Look-ups in named tables: a row name and a column name give one cell, copied from the table.

pased
cols = sipe, siru, bopib, losapup, gesulo
derede: [62451, 48583, 45406, 46632, 47133]
bupi: [95278, 34595, 44162, 46977, 46667]
rodab: [7411, 29708, 42908, 46242, 46509]
gof: [14984, 35764, 41120, 46031, 45680]
relu: [93573, 43554, 45639, 47100, 47808]
tanuved: [32534, 58009, 40881, 46039, 46439]
fadu: [22707, 55043, 37711, 45958, 46532]
kir: [31524, 57869, 42304, 45710, 44702]
pem: [59926, 65370, 59818, 46303, 45438]
kagil: [58495, 56776, 57761, 46558, 46399]
fug: [59404, 55011, 63626, 46679, 46345]
kalug: [47091, 33787, 54227, 46616, 45981]
tidega: [62434, 54687, 47578, 46370, 46032]

What is the siru of fug in pased? 55011
What is the bopib of relu in pased? 45639
What is the siru of tanuved in pased? 58009
What is the gesulo of relu in pased? 47808
What is the losapup of fug in pased? 46679
What is the losapup of gof in pased? 46031
What is the bopib of derede in pased? 45406
What is the bopib of fug in pased? 63626
What is the losapup of bupi in pased? 46977
What is the sipe of bupi in pased? 95278
What is the gesulo of kalug in pased? 45981
What is the bopib of tanuved in pased? 40881
What is the sipe of pem in pased? 59926
What is the gesulo of kir in pased? 44702
What is the sipe of derede in pased? 62451
What is the losapup of rodab in pased? 46242
What is the bopib of gof in pased? 41120
What is the gesulo of pem in pased? 45438
Row with the largest gesulo: relu

dob
|  | zizos | sofetin | mot |
|---|---|---|---|
| duret | -6.56 | -2.75 | -3.93 |
| sazi | -1.32 | 5.83 | -7.51 |
| vezone | -7.48 | 6.03 | 1.84 |
| ruzi | -2.36 | 4.96 | 2.87 |
| nevu | -6.06 | -6.21 | -2.63 |
| sez | -4.72 | -3.38 | -1.02 |
| belu | -3.75 | -4.08 | 3.56 |
| luf | -2.83 | -8.06 | -7.41 |
| divi | -3.66 | 9.51 | -9.88 |

mot of sazi = -7.51
sofetin of luf = -8.06
sofetin of ruzi = 4.96
sofetin of divi = 9.51
sofetin of vezone = 6.03
sofetin of nevu = -6.21
mot of nevu = -2.63
zizos of belu = -3.75
mot of luf = -7.41

mokit
         vamesi  rona
lumoset    9588  2248
noza       9177  3933
noninu     6418  3957

vamesi of noza: 9177
rona of noninu: 3957
vamesi of lumoset: 9588
rona of lumoset: 2248
vamesi of noninu: 6418
rona of noza: 3933
Which row has the largest vamesi? lumoset

zubi =
            nak    reru    kun     daz    num
pas       0.394   0.366  0.298   0.421  0.464
fuf       0.289   0.714  0.411   0.182  0.174
gen       0.263   0.708  0.407   0.155  0.206
zok       0.200   0.758  0.430   0.063  0.195
pufivu   -0.050   0.104  0.523  -0.100  0.726
fibi      0.398   0.063  0.317   0.493  0.637
dud      -0.113   0.151  0.582  -0.201  0.672
vamonoz   0.385   0.586  0.360   0.341  0.245
zut       0.239   0.733  0.414   0.120  0.201
dep      -0.454  -0.104  0.727  -0.580  0.945
rut       0.462   0.356  0.324   0.495  0.377

What is the reru of pufivu in zubi? 0.104
What is the daz of gen in zubi? 0.155
What is the nak of pas in zubi? 0.394
What is the reru of vamonoz in zubi? 0.586
What is the nak of fibi in zubi? 0.398
What is the reru of zut in zubi? 0.733
What is the reru of rut in zubi? 0.356
What is the nak of dep in zubi? -0.454
What is the reru of dud in zubi? 0.151
What is the nak of rut in zubi? 0.462
What is the kun of fuf in zubi? 0.411
Which row has the largest reru? zok

